What each symbol does to the objects:
pf θ tr
pf κ gm
pf δ qg
pf ω ft
pf ζ pq
bm θ fg
bm κ tm
bm δ mq
bm ω ld
bm γ ls
bm ζ jt
pq θ tb
pq κ bd
pq δ bg
pq ω mn
pq ζ pf
dj θ cl
dj κ rm
dj δ pm
dj ω ll
dj γ jt
dj ζ mq
ds θ qs
ds κ dz
ds δ mp
ds ω ng
ds γ ht
ds ζ cm
cl θ zq
cl κ dj
cl δ rg
cl ω cm
cl γ dp
cl ζ ng
rg θ nh
rg κ pm
rg ω cj
rg γ cl
rg ζ zb
ch θ tj
ch κ mp
ch ω fh
ch γ qs
ch ζ nl
jt θ dp
jt κ qr
jt δ dj
jt ω bb
jt γ bh
jt ζ bm
qr θ jt
qr κ fc
qr δ rm
qr ω zd
qr γ sd
qr ζ tm
ls θ qd
ls κ rp
ls δ bm
ls ω gg
ls ζ bh
dz θ ds
dz κ jf
dz δ fj
dz ω mq
dz γ ld
dz ζ ll
mb θ ql
mb κ cm
mb δ nl
mb ω zq
mb γ bg
mb ζ qs
sd θ bh
sd κ mn
sd δ qr
sd ω tb
sd ζ rp
cj θ nl
cj κ fd
cj ω rg
cj γ cm
cj ζ mp
ll θ cm
ll κ ql
ll δ fd
ll ω dj
ll γ bb
ll ζ dz
gg θ gm
gg κ tr
gg δ ld
gg ω ls
gg ζ gz
mq θ ng
mq κ mg
mq δ nm
mq ω dz
mq γ bm
mq ζ dj
cz θ fd
cz κ nl
cz ω hb
cz γ ql
cz ζ tj
zb θ fh
zb κ nm
zb ω mp
zb γ ng
zb ζ rg
jf θ dz
jf κ qs
jf δ tj
jf ω mg
jf γ gj
jf ζ ql
hb θ pm
hb κ nh
hb ω cz
hb γ rm
hb ζ lq
tb θ gz
tb κ pq
tb δ zd
tb ω sd
tb ζ tr
dp θ fc
dp κ jt
dp δ cl
dp ω tq
dp γ md
dp ζ fg
fh θ lq
fh κ zb
fh ω ch
fh γ jn
fh ζ nh
ft θ rp
ft κ qd
ft δ mt
ft ω pf
ft ζ mn
tq θ bg
tq κ bb
tq δ cm
tq ω dp
tq γ bd
tq ζ ht
fg θ mt
fg κ bm
fg δ ng
fg ω ht
fg γ qd
fg ζ dp
mg θ mq
mg κ jn
mg δ lq
mg ω jf
mg γ tm
mg ζ rm
rp θ ls
rp κ ft
rp δ tm
rp ω tr
rp ζ sd
md θ mn
md κ bh
md δ dp
md ω bd
md ζ qd
ng θ jn
ng κ mq
ng δ zb
ng ω ds
ng γ fg
ng ζ cl
ql θ ll
ql κ mb
ql δ cz
ql ω rm
ql γ zd
ql ζ jf
jn θ mg
jn κ ng
jn δ fh
jn ω qs
jn γ mt
jn ζ zq
gz θ bd
gz κ tb
gz δ bb
gz ω bh
gz ζ gg
bh θ md
bh κ sd
bh δ jt
bh ω gz
bh ζ ls
qg θ gj
qg κ ht
qg δ qs
qg ω mt
qg γ pf
qg ζ bg
gj θ ld
gj κ qg
gj δ jf
gj ω tm
gj γ tr
gj ζ zd
qs θ jf
qs κ ds
qs δ ch
qs ω jn
qs γ qg
qs ζ mb
fd θ cj
fd κ cz
fd ω pm
fd γ ll
fd ζ fj
bd θ pq
bd κ gz
bd δ tq
bd ω md
bd ζ gm
nm θ zb
nm κ lq
nm ω fj
nm γ mq
nm ζ pm
mt θ tm
mt κ fg
mt δ jn
mt ω qg
mt γ ft
mt ζ fc
rm θ dj
rm κ zq
rm δ hb
rm ω ql
rm γ qr
rm ζ mg
cm θ mb
cm κ ll
cm δ cj
cm ω cl
cm γ tq
cm ζ ds
nl θ cz
nl κ cj
nl ω nh
nl γ mb
nl ζ ch
fj θ mp
fj κ tj
fj ω nm
fj γ dz
fj ζ fd
ld θ ht
ld κ gj
ld δ dz
ld ω bm
ld γ gg
ld ζ bb
zd θ bb
zd κ bg
zd δ ql
zd ω qr
zd γ tb
zd ζ gj
zq θ rm
zq κ cl
zq δ nh
zq ω mb
zq γ fc
zq ζ jn
gm θ pf
gm κ gg
gm δ ht
gm ω qd
gm ζ bd
fc θ qr
fc κ dp
fc δ zq
fc ω bg
fc γ mn
fc ζ mt
tm θ bm
tm κ mt
tm δ mg
tm ω gj
tm γ rp
tm ζ qr
qd θ ft
qd κ ls
qd δ fg
qd ω gm
qd ζ md
nh θ hb
nh κ rg
nh ω nl
nh γ zq
nh ζ fh
mp θ ch
mp κ fj
mp ω zb
mp γ ds
mp ζ cj
ht θ qg
ht κ ld
ht δ ds
ht ω fg
ht γ gm
ht ζ tq
bg θ zd
bg κ tq
bg δ mb
bg ω fc
bg γ pq
bg ζ qg
mn θ sd
mn κ md
mn δ fc
mn ω pq
mn ζ ft
tj θ fj
tj κ ch
tj ω lq
tj γ jf
tj ζ cz
bb θ tq
bb κ zd
bb δ ll
bb ω jt
bb γ gz
bb ζ ld
tr θ gg
tr κ pf
tr δ gj
tr ω rp
tr ζ tb
pm θ rg
pm κ hb
pm ω fd
pm γ dj
pm ζ nm
lq θ nm
lq κ fh
lq ω tj
lq γ mg
lq ζ hb

The rows follow the links: the fewer symbols apart two objects are, the more alike their rows tend to be.

Rows of some objects; one shown again gets a slightly different row:
dp:  20   -7   66   72   19  -46   33   38  -19   40   22   50    4   58  -22    7   67   26  -45    4   48    3  -86   40  -15  -38  -15  -35    7   15   14  -38   62  -30   16  -15   74  -30  -12    0  -37  -38   34    9
ft:   7   22   65   58  -35  -20   10   43   63    8   -1  -13  -24   23  -48   12  -27  -51    8    4   -7   10  -35  -13  -60   67   14   21  -23   29  -71  -29   27   68    0   33    8  -65   29    0   50  -52  -19  -73
fd: -13  -24  -57  -56   33   20   -8  -41  -77    3   -8   24   16  -32   40   -2   24   57    6    4   10   18   21   13   59  -63  -19  -34   14  -37   73   30  -42  -69    9  -30    2   69  -24   -3  -34   62   15   54
zd: -23  -12   -2  -16   33   86   31  -24  -24  -69   -8  -10   48    4   65  -71   21   39   79    6   14  -51  -51   -3   -6  -10  -27  -31   10  -61  -11    7   -2   38   32   -3  -61   62   34   20  -42    7   24   26
ng:   9   24   17    4  -39  -90  -49   22   40   88   14   -1  -29   11  -50   44  -14  -53  -85   -3   -1   47   41   -9    0   -7   19   36    8   53   12   -1   11  -40  -49   -6   42  -66  -23   -4   36  -18  -32   -6
sd:  -20   -10    66    81    -5    17    59    25   -30   -24   -25     5    14    -4   -19    -6    18     9   -15    17    13   -38  -119    31   -76     5    -6   -28    -6   -37   -63    -2    27    69    63    53    -2    15    22    15    10   -29   -24    -8
hb: -32  -23   18   11    5   29  -29    4  -81   29   15  -11   53  -71  -23   46   11    3  -54   53   28   21  -14   22    6  -43  -13  -95   19  -50    1   66  -23  -23   22   38   11   45  -17  -58   11   35  -27   24
tq:  23    2   -3    7   46   12   44  -13    7  -22   13   57   -4   83   42  -47   41   45   74  -33   38   -8  -22   23   32  -14  -15    0  -13   18   44  -43   24  -14   16  -52   17   21    7   31  -79   23   80   12
tr:  -3   17  -24  -18  -13   31   36  -20   48  -85  -39  -41  -36  -22   31  -37  -40   -7   77  -33  -56  -37    1  -27  -23   72   12   56  -17  -16  -49  -28   -9   71   17    1  -75   10   40   45   15  -22  -14  -43
bh:    8     8    38    47     8   -28    95    -6   -47     0   -31    32   -29    -1   -15    14    52    34   -32    -8     5   -42  -119    40   -61   -36   -14   -15     1   -12   -40   -27    56    24    58    -4    13     9    12    37    -3   -23   -21    26
mt:  16   23   60   60  -47  -30  -42   58   76   28   26  -32    2   11  -60   20  -35  -76  -26    7  -11   12    2  -26  -43   58   19   11   -3   37  -44   -2   10   40  -25   45   14  -72   20  -28   43  -46  -17  -58
zb:  16    7  -11  -20  -21  -73  -58    4   -7   85   21    6  -18  -16  -52   64  -26  -33  -76   -3    2   69   65  -11    9  -14    5    9   15   39   32    6   -4  -55  -44    1   43  -51  -30  -45   33   21  -37   -5

Each walk starts at a row. The symbols on each line, taken left to right, move it on to the next object.
Each answer is a row, close to the row of the object it stands for.
  -7    27   -15   -13   -48   -65    43     0     9    38   -38   -29   -62   -48   -26    44   -11   -44  -101    -7   -40   -21   -25    -7   -56     2    30    63    31    13   -53   -27    30    -4    -2     7    -2   -47     3    46    42   -62   -74    32
κ θ θ ω θ κ ζ κ  -3  -23  -40  -32   42   27   75  -41  -45  -36  -12   29   -9    6   58  -61   63   73   39  -20   19  -42  -38   20   20  -42  -12   10    5  -32   24  -32   17  -13   22  -56  -10   58   11   59  -46   -2   32   61
δ γ κ γ δ κ δ  10  -20   11    7   40   73  -48   26   15  -32   41   12   65   56   38  -60    4   29   80   10   44    7   16   -1   65   -7  -29  -52   -5  -19   54   34  -20  -26   -6    2    1   44   19  -33  -47   35   80  -27
-11  -26    3  -25   44   58  -69    7  -21    0   44   11   55   20   13  -13   -3   28   60   18   36   51   46    4   75  -28  -20  -52  -22  -16   50   49  -35  -37  -13    0   -3   42  -15  -56  -34   71   50   -8
ζ γ ω ζ ζ θ δ ω θ -10   13  -95  -81   -7   -9  -33  -53  -25   10   -8  -15  -24  -56   32   14  -19   -3  -18   -6  -45    9   99  -29   54   -9   16   32    0    0   47   15  -51  -49  -43  -30  -24   23  -13   -3    7   45  -23   18
ω κ ζ γ δ γ ζ -23   -1    8  -13  -38    5  -41   13   10   26   -1  -62   26  -84  -30   66  -39  -63  -81   23  -32   -9   13  -28  -35   16   10    8   23  -21  -55   33  -28   -1  -12   58  -30  -33   22  -19   71  -33  -75    2
 -3    2    6    0  -28  -23  -88   41   17   47   26  -29   25  -27  -47   59  -42  -69  -56   29    8   55   63   -6    9   24   18  -21    6   18   11   49  -37  -15  -39   41    5  -39  -17  -65   49   21  -32  -38
κ γ ω γ ζ θ δ ζ ζ γ  13   -2   42   22   30   66  -15   17   14  -53   29   26   39   80   42  -84    8   33   99   -1   38  -12  -18    5   33   13  -31  -28  -24  -13    7   -1    2   22    4    1  -21   22   24  -11  -61   15   87  -42
θ κ δ θ ζ ω θ   -7    28   -37   -32   -47   -63    -6    -5   -12    43   -19   -33   -39   -68   -27    67   -13   -34  -117    16   -41    -3    31    -5   -27   -20    18    24    28    13   -16     7    -3   -32   -22     0    -1   -24   -11    25    38   -33   -85    43
  0  -22   81   76    3    8  -61   52  -15   48   46    6   77   25  -54   18   15   -8  -15   38   39   33  -47   13  -12  -15  -31  -90    7    4   -6   47    3  -11   -9   55   50   -9  -14  -52   -2    6   16   -3
κ ω ω θ ζ θ ω κ θ  -8   -2  -71  -71  -14   49  -38  -33   26  -53   -8  -58   12  -43   43  -22  -45  -33   34   -2  -43  -23   86  -49   40   29   12   27   -1  -26   -6   24  -64   11  -23    5  -70   16   12   -4   23   11  -29    6
ζ γ ω ζ ζ θ δ ω θ  24  -30  -14  -26   40    7   -5  -13  -21   -6   26   50   19   70   34  -51   39   63   47  -24   40    7   17   15   64  -47  -31  -21   -6    2   66    1   -6  -60   -7  -47   25   26  -14    5  -71   37   68   21
 37   31   31   17  -36  -90   -2   20   56   52   11   14  -53   45  -47   34   -2  -49  -53  -24  -12   11    3   -6  -38   26   20   62    1   55  -16  -47   39   -3  -30    2   28  -80   -9   10   35  -60  -20  -30
ω ω θ ζ ω ζ ω γ ζ δ   5   -6  108  103    3   12  -17   60    3    5   36   17   40   40  -40   -5    8   -2  -12   29   58    9  -93   22  -41   -1  -30  -62   -7    1  -29    4   42   39   13   43   37  -21   12  -26   -5  -22   30  -37
θ ω ζ ω κ θ ω -13   12  -51  -39  -17   43   10  -24   43  -51  -22  -70   -8  -37   44  -26  -45  -29   55  -18  -57  -27   40  -43    5   53   14   54  -10  -18  -35   -3  -33   45  -19   -2  -82    5   37   31    8  -18  -14  -13
 26   10   66   74    4  -34   69   33    1    9    0   53  -27   62  -30    0   36   22    2   -5   28  -14  -98   41  -46   -1   -2    2   -8   15  -20  -51   77   20   28   -7   41  -32   -4   19  -13  -36   23  -12
θ θ θ θ κ θ θ ω  16   -5   44   46   25   52   33   10   38  -52   -8   24    2   73   19  -57    7   37  111  -12   24  -19  -55    7   -4   35    4   -9  -33    4  -11  -14   26   55   36    1  -20    4   29   10  -42    0   76  -54
κ κ δ ω θ δ ω θ ζ   0    7  -39  -32    0   31  -77   11   80  -21   28  -31   13   22   21  -19  -61  -41   54  -12  -11   30  106  -51   47   52   14   27  -20   18   17    8  -37   11  -52   10  -37  -15   12  -26    3   13   22  -39
 -13   -17    56    66    -1    31    24    31   -46     2     3   -12    49   -46   -10    -8    33     7   -32    30    25   -39  -104    37   -64   -40   -23   -60    24   -51   -59    27    20    51    40    41     6    34    12    -4    12   -41   -27    26
ζ ω θ γ θ ζ θ θ -18  -16   17   13   26   72   59  -15  -14  -86  -27   -2    5    0   43  -61   15   44   83   -8   -3  -54  -73   25  -21   17  -16   -1  -14  -45  -29  -24    2   68   58    2  -41   56   41   33  -39    5   29  -11
θ κ κ ζ θ δ ζ ζ κ  13   17  -16  -11  -11   45  -32   14   97  -33   16  -27   -4   53   25  -43  -32  -30   78  -26  -11    4   58  -33   18   69   16   60  -26   31  -12  -12  -17   42  -44   -6  -43  -23   27   -1    4  -16   38  -50
 -7   14   28   21  -41  -25  -72   61   53   55   37  -29   24   -9  -55   47  -31  -77  -53   20  -10   34   33  -16  -20   36    9    2    2   23  -25   25  -11   10  -36   47   19  -60    6  -53   55  -18  -40  -39
ω γ κ ω θ ζ θ θ γ ζ  12   38   15   24  -30  -50   68  -19    7   17  -51   -1  -79  -25  -33   12    1   -9  -49  -11  -39  -32  -50   -1  -71   26   30   52    9   11  -70  -57   37   39   30    2  -15  -35    1   48   32  -56  -66   -6
ζ ω ω ζ δ γ ζ ζ κ  -7   10   27   44  -30   -6   42    7   43   -3  -32  -46  -38  -47  -22   24  -38  -45  -18   -3  -27  -34  -41   -3  -75   51   35   33   -5  -10  -77  -26    3   81   33   44  -24  -27   22   32   56  -65  -58  -33
 11  -15   21   22   11  -41  -39   16  -57   73   29   42   23   15  -34   37   29   23  -75   26   36   41   -6   22   28  -64  -19  -57   -5   11   50   31   23  -64   -6  -15   68    9  -36  -52   -4   53    7   26
κ ω κ κ ζ θ γ ζ -24  -26  -29  -17   40   74   -6  -22  -53  -54    8  -24   63  -23   53  -40   10   40   55   26   22  -24    3    1   38  -28  -35  -47    5  -70   17   48  -38    3   12   -3  -51   69   10   -5  -49   35   19   40
γ κ ω θ θ   0  -14   31   37   18  -36   79    2  -70   29  -29   23  -13  -19   -2    3   50   40  -64   11   23  -43  -98   37  -39  -56  -10  -44   36  -24  -17  -13   62  -15   41    6   34   -1  -14   29  -15  -38  -22   52
